Here is a tiny trained network, its code and every weight. The questions are about switching its units off for an input and a class, where a switched-off unit gives its printed mean instead of its output.

import numpy as np


def w(rows, s, z=0):
    codes = np.array(rows[::2]) - 128.0
    scale = np.full(codes.shape[1], s)
    scale[-1] = z or s
    return codes * scale


def f(y):
    return np.maximum(y, 0)


def log_softmax(a):
    a = a - a.max(-1, keepdims=True)
    return a - np.log(np.exp(a).sum(-1, keepdims=True))


def net(x, mask):
    res = np.array(x, float).reshape(1, 6) / 4 @ E
    y = f(res @ A[0][:, :-1].T + A[0][:, -1])
    res = res + np.where(mask, y, B[0][:, -1]) @ B[0][:, :-1]
    return log_softmax(res[-1] @ U[:, :-1].T + U[:, -1])


A, B = {}, {}
E = w([
[127,127,130,129,126],'x0',
[72,32,43,104,111],'x1',
[155,178,85,99,2],'x2',
[76,183,64,217,143],'x3',
[24,175,153,63,135],'x4',
[128,128,128,127,130],'x5',
],0.0091)
A[0] = w([
[180,207,205,157,135,98],'n1',
[97,168,79,184,140,30],'n2',
[79,186,65,216,133,54],'n3',
[159,89,171,56,119,26],'n4',
[199,87,102,175,129,47],'n5',
[92,174,74,193,126,59],'n6',
[136,125,128,112,132,93],'n7',
[172,216,207,155,133,109],'n8',
[168,77,190,29,110,81],'n9',
[190,91,112,181,121,59],'n10',
[129,131,133,132,127,74],'n11',
[92,47,60,110,113,61],'n12',
[166,194,183,146,146,62],'n13',
[159,75,178,54,112,31],'n14',
[167,189,188,136,132,19],'n15',
[194,99,109,180,118,64],'n16',
[85,36,57,110,114,83],'n17',
[172,211,178,141,126,99],'n18',
[106,93,154,155,208,7],'n19',
[107,73,77,115,118,4],'n20',
[195,72,123,193,163,106],'n21',
[153,83,190,63,164,87],'n22',
[99,167,95,203,183,70],'n23',
[44,160,155,78,145,21],'n24',
[164,86,173,40,101,81],'n25',
[96,34,60,112,105,86],'n26',
[182,91,116,176,123,39],'n27',
[85,186,62,203,124,50],'n28',
[192,93,111,184,122,33],'n29',
[18,175,161,68,155,53],'n30',
[137,185,92,101,39,62],'n31',
[103,90,169,158,253,58],'n32',
[212,79,110,202,124,80],'n33',
[167,82,181,42,107,61],'n34',
[162,193,77,103,20,52],'n35',
[111,90,166,157,254,58],'n36',
[196,93,106,178,123,66],'n37',
[124,121,128,129,133,94],'n38',
[170,193,202,156,159,91],'n39',
[167,84,184,42,106,66],'n40',
[159,192,77,99,35,44],'n41',
[21,174,158,47,136,36],'n42',
],0.0087,0.004)
B[0] = w([
[50,76,58,90,182,228],'n1',
[161,135,133,186,159,177],'n2',
[174,148,129,215,171,216],'n3',
[153,142,118,185,148,193],'n4',
[142,186,140,86,130,197],'n5',
[170,143,134,209,163,193],'n6',
[131,126,125,134,127,133],'n7',
[45,67,55,87,195,234],'n8',
[166,153,122,214,166,245],'n9',
[144,192,142,76,128,193],'n10',
[132,125,122,125,126,128],'n11',
[63,92,70,93,183,204],'n12',
[69,84,67,98,167,193],'n13',
[144,141,125,188,154,205],'n14',
[77,102,88,109,165,181],'n15',
[134,191,144,73,121,195],'n16',
[56,86,60,88,192,220],'n17',
[68,84,81,102,155,211],'n18',
[134,77,164,115,55,194],'n19',
[86,101,104,104,158,162],'n20',
[158,195,154,80,105,230],'n21',
[161,130,136,215,125,220],'n22',
[174,117,145,213,132,203],'n23',
[169,192,133,70,117,193],'n24',
[160,146,133,214,158,226],'n25',
[53,91,65,90,195,219],'n26',
[144,186,143,88,127,179],'n27',
[175,144,131,209,159,207],'n28',
[143,181,142,86,125,188],'n29',
[188,225,150,54,117,229],'n30',
[142,74,181,122,51,222],'n31',
[144,43,202,118,1,254],'n32',
[147,201,140,65,127,230],'n33',
[155,148,128,201,156,224],'n34',
[130,36,200,126,40,248],'n35',
[136,41,208,123,7,253],'n36',
[134,188,142,80,127,198],'n37',
[124,125,128,126,124,130],'n38',
[65,84,69,96,164,219],'n39',
[161,148,121,201,155,227],'n40',
[133,55,185,125,51,232],'n41',
[175,234,144,54,131,230],'n42',
],0.008,0.0063)
U = w([
[60,65,48,85,189,143],'0',
[132,49,188,132,17,255],'1',
[158,166,122,255,169,58],'2',
[144,250,140,34,119,34],'3',
],0.013,0.0012)

Each question gives the input, the list of numbers given to net, and the class t.
The units are the neurons (one row each of A and B). Each row of codes is followed by its name. A weight is (code - 128) times the scale printed after its matrix; where a second scale follows, it is the last column's (A, B and U).
mask holds one flag per neuron, in row order. A switched-off neuron (its flag False) gives its mean, the last column of its row in B, instead of its output. The means were averaged over made-up inputs and are rounded, as every weight is.
A unit's drop is (log p(t) with every unit on - log p(t) with that unit switched off) / (log p(t) with every unit on - log p(t) with every unit switched off).
The circuit of an input: a set's keep is (log p(t) with only the set's units on - log p(t) with every unit switched off) / (log p(t) with every unit on - log p(t) with every unit switched off). Starting from the 12 units with the biggest drops (on a tie, the unit counted first), units are removed one at a time, each time the one whose removal leaves the highest keep (on an exact tie, the one counted first), for as long as the keep stays at least 0.8.
units of the circuit, in order: the units of the circuit, biggest drop first
top k neurons: the k neurons with the biggest drops, biggest first
drop of u: that unit's drop, to one decimal
input [-7,-8,8,5,5,-3], class 0: units of the circuit, in order => n8; n1
input [8,6,-7,2,0,-5], class 1: top 4 neurons => n32; n36; n19; n8
input [-4,8,8,8,-7,-6], class 0: units of the circuit, in order => n26
input [6,2,-3,-6,-6,-4], class 2: units of the circuit, in order => n9; n34
input [-6,-2,8,5,-6,-6], class 1: top 2 neurons => n35; n41
input [-3,-7,-7,3,-1,-2], class 0: top 4 neurons => n8; n1; n39; n13
input [-6,8,4,-8,1,6], class 0: top 2 neurons => n26; n17
input [0,5,-8,8,6,-7], class 1: top 2 neurons => n32; n36
input [3,-5,-4,2,-6,-1], class 3: top 2 neurons => n21; n33
input [-5,0,7,7,-1,3], class 1: top 4 neurons => n35; n41; n31; n9
input [-6,-7,6,4,-8,3], class 3: top 2 neurons => n33; n16
input [1,-4,6,-4,1,6], class 1: top 3 neurons => n35; n41; n31
input [1,5,3,6,5,6], class 2: drop of n28 => 0.6
input [-8,0,6,6,6,-3], class 1: units of the circuit, in order => n35
input [-3,-6,-8,2,-6,1], class 1: drop of n36 => 0.5
input [6,1,5,3,5,-8], class 1: drop of n35 => 0.8
input [1,3,1,1,-7,8], class 3: drop of n13 => 0.0
